Below is a small trained network, with its code and all its weights. Each question gives an input and a class and asks what happens when units are switched off, that is, made to give their printed mean instead of their output.

import numpy as np


def w(rows, s, z=0):
    codes = np.array(rows[::2]) - 128.0
    scale = np.full(codes.shape[1], s)
    scale[-1] = z or s
    return codes * scale


def f(y):
    return y / 2 * (1 + np.tanh(0.7978845608 * (y + 0.044715 * y**3)))


def log_softmax(a):
    a = a - a.max(-1, keepdims=True)
    return a - np.log(np.exp(a).sum(-1, keepdims=True))


def net(x, mask):
    res = np.array(x, float).reshape(1, 7) / 4 @ E
    y = f(res @ A[0][:, :-1].T + A[0][:, -1])
    res = res + np.where(mask, y, B[0][:, -1]) @ B[0][:, :-1]
    return log_softmax(res[-1] @ U[:, :-1].T + U[:, -1])


A, B = {}, {}
E = w([
[2,106,184,141,142,108,179,184,188,150,128,121],'x0',
[155,120,101,226,167,161,169,38,55,231,131,99],'x1',
[155,172,159,140,35,155,82,113,102,79,144,109],'x2',
[130,200,89,38,169,150,39,95,146,96,150,7],'x3',
[166,134,80,90,82,250,234,125,122,5,250,86],'x4',
[53,28,169,117,106,212,74,185,113,134,197,155],'x5',
[204,129,55,78,179,182,118,105,221,228,111,168],'x6',
],0.0079)
A[0] = w([
[221,126,115,186,106,113,124,127,131,134,104,215,120],'n0',
[189,50,116,141,114,228,184,128,111,121,117,222,182],'n1',
[89,1,110,126,179,155,174,97,69,154,175,164,205],'n2',
[78,58,98,137,124,186,144,121,101,122,137,111,159],'n3',
[193,111,120,193,173,117,148,106,178,180,150,80,174],'n4',
[148,172,76,68,95,118,106,115,137,124,89,149,109],'n5',
[140,188,80,119,82,37,127,99,88,116,122,5,194],'n6',
[137,105,190,133,115,143,162,114,173,136,201,172,191],'n7',
[48,161,195,87,125,165,149,205,184,84,116,91,157],'n8',
[205,108,74,177,135,174,171,163,161,167,129,119,189],'n9',
[147,143,112,146,175,106,213,109,75,84,180,52,174],'n10',
[95,110,94,144,195,137,107,118,94,178,138,149,75],'n11',
[39,106,126,132,123,131,115,231,229,62,158,39,168],'n12',
[135,129,120,190,145,114,191,135,81,119,136,62,155],'n13',
[191,64,139,64,186,122,36,214,181,77,135,170,219],'n14',
[121,150,145,129,95,104,152,112,126,89,81,184,174],'n15',
[83,174,117,158,151,43,89,164,117,179,86,89,100],'n16',
[27,179,121,124,174,137,103,115,53,104,84,93,125],'n17',
[60,175,111,148,177,152,70,92,149,95,128,86,62],'n18',
[131,84,41,162,70,146,182,59,103,88,156,141,213],'n19',
[162,113,129,57,62,139,201,110,94,79,186,68,131],'n20',
[69,113,132,80,150,150,143,159,154,72,208,135,224],'n21',
[184,176,132,80,48,155,103,171,90,46,218,89,122],'n22',
[92,122,76,124,116,114,155,121,175,164,201,190,167],'n23',
[160,185,92,85,119,194,128,157,64,50,86,118,150],'n24',
[197,220,73,120,118,109,176,163,140,85,98,123,252],'n25',
[84,49,94,108,151,110,42,155,109,146,137,170,148],'n26',
[164,212,113,141,203,143,209,122,90,100,110,19,158],'n27',
[65,49,144,213,81,104,92,209,167,184,146,187,203],'n28',
[88,109,142,205,101,74,96,189,103,126,21,191,244],'n29',
],0.0084,0.0034)
B[0] = w([
[68,109,152,194,145,122,141,199,148,80,63,85,197],'n0',
[35,132,165,175,145,85,124,238,92,41,115,102,219],'n1',
[39,147,112,124,124,62,63,138,80,88,134,94,206],'n2',
[84,152,101,139,127,107,198,162,71,100,105,121,174],'n3',
[99,178,127,66,150,191,139,123,64,118,118,134,193],'n4',
[131,112,64,66,116,187,92,99,113,169,170,122,179],'n5',
[181,59,154,111,165,163,68,113,167,165,140,135,220],'n6',
[46,169,99,175,111,105,131,189,155,124,152,145,172],'n7',
[115,141,223,196,145,89,127,200,112,55,30,33,213],'n8',
[56,216,153,123,140,146,168,204,90,89,138,103,197],'n9',
[135,134,58,34,154,141,88,77,77,173,114,83,195],'n10',
[96,183,106,114,108,124,203,159,129,160,134,206,166],'n11',
[129,118,190,122,200,42,156,187,136,103,34,49,233],'n12',
[156,89,57,105,176,139,83,74,75,161,135,132,170],'n13',
[169,30,63,146,227,178,1,107,191,136,111,108,221],'n14',
[77,73,172,193,169,117,100,151,154,99,123,154,164],'n15',
[121,95,133,184,113,162,165,128,192,124,166,107,206],'n16',
[215,36,146,147,99,156,112,122,138,122,145,128,174],'n17',
[198,92,165,165,90,73,81,71,131,82,85,166,169],'n18',
[28,152,82,133,140,123,153,157,116,126,174,157,203],'n19',
[85,249,89,80,60,126,155,124,74,172,210,151,221],'n20',
[113,214,188,107,160,101,126,143,85,82,86,79,218],'n21',
[145,75,153,63,64,150,191,76,123,192,216,143,251],'n22',
[123,136,155,134,132,120,85,185,108,55,102,65,165],'n23',
[193,48,115,81,123,231,134,81,141,180,183,142,203],'n24',
[57,142,79,74,170,124,63,150,79,162,196,135,220],'n25',
[152,101,89,95,150,164,85,61,78,149,135,145,186],'n26',
[177,133,129,88,191,161,131,95,84,205,126,88,210],'n27',
[93,96,105,120,199,113,96,109,115,113,125,103,225],'n28',
[73,122,129,119,162,134,118,105,171,151,186,104,238],'n29',
],0.0067,0.012)
U = w([
[146,91,43,123,239,114,77,81,119,173,111,96,167],'0',
[125,160,134,132,119,141,243,124,141,188,166,97,126],'1',
[49,132,63,135,113,58,206,157,82,133,162,167,129],'2',
[213,40,103,148,114,146,104,57,193,186,183,184,107],'3',
[93,102,197,240,178,36,110,188,180,83,31,74,155],'4',
[222,104,176,109,92,64,203,124,131,147,65,55,68],'5',
[221,170,86,210,2,54,197,110,212,81,68,186,1],'6',
],0.008,0.0055)

Each question gives the input, the list of numbers given to net, and the class t.
The units are the neurons (one row each of A and B). Each row of codes is followed by its name. A weight is (code - 128) times the scale printed after its matrix; where a second scale follows, it is the last column's (A, B and U).
mask holds one flag per neuron, in row order. A switched-off neuron (its flag False) gives its mean, the last column of its row in B, instead of its output. The means were averaged over made-up inputs and are rounded, as every weight is.
A unit's drop is (log p(t) with every unit on - log p(t) with that unit switched off) / (log p(t) with every unit on - log p(t) with every unit switched off).
The circuit of an input: a set's keep is (log p(t) with only the set's units on - log p(t) with every unit switched off) / (log p(t) with every unit on - log p(t) with every unit switched off). Starting from the 12 units with the biggest drops (on a tie, the unit counted first), units are removed one at a time, each time the one whose removal leaves the highest keep (on an exact tie, the one counted first), for as long as the keep stays at least 0.8.
units of the circuit, in order: the units of the circuit, biggest drop first
top k neurons: the k neurons with the biggest drops, biggest first
drop when u is switched off: that unit's drop, to one decimal
input [7,3,-2,-7,6,2,7], class 4: units of the circuit, in order => (n1)
input [2,4,-3,-1,0,-6,8], class 1: units of the circuit, in order => (n14; n9)
input [4,5,-5,-5,-7,5,7], class 2: top 3 neurons => (n11; n8; n12)
input [1,4,-7,-2,2,-7,7], class 2: units of the circuit, in order => (n9; n14)
input [-7,3,7,-4,7,-8,-7], class 0: top 3 neurons => (n10; n13; n6)
input [-2,-6,-8,-8,-5,2,6], class 4: top 2 neurons => (n0; n1)
input [0,1,0,1,6,-6,7], class 1: top 2 neurons => (n14; n9)
input [7,3,5,0,5,5,-6], class 4: top 3 neurons => (n8; n12; n21)
input [4,0,4,2,4,2,-2], class 1: top 2 neurons => (n20; n22)
input [7,7,8,-2,-2,-3,-8], class 0: top 2 neurons => (n13; n22)
input [2,-3,6,5,6,6,-3], class 5: top 2 neurons => (n12; n8)
input [-1,-2,-2,4,1,7,-5], class 4: top 2 neurons => (n8; n12)
input [-3,0,-6,-6,5,7,0], class 4: top 4 neurons => (n1; n22; n23; n25)
input [-1,-6,5,3,8,5,3], class 1: units of the circuit, in order => (n22)
input [5,0,-5,3,2,-6,-7], class 0: top 3 neurons => (n10; n13; n27)
input [-8,-1,0,0,4,0,5], class 1: drop when n24 is switched off => 0.2
input [-2,0,6,-2,3,-2,-3], class 3: drop when n8 is switched off => 0.2
input [0,-5,7,4,0,3,-4], class 5: drop when n22 is switched off => 0.6
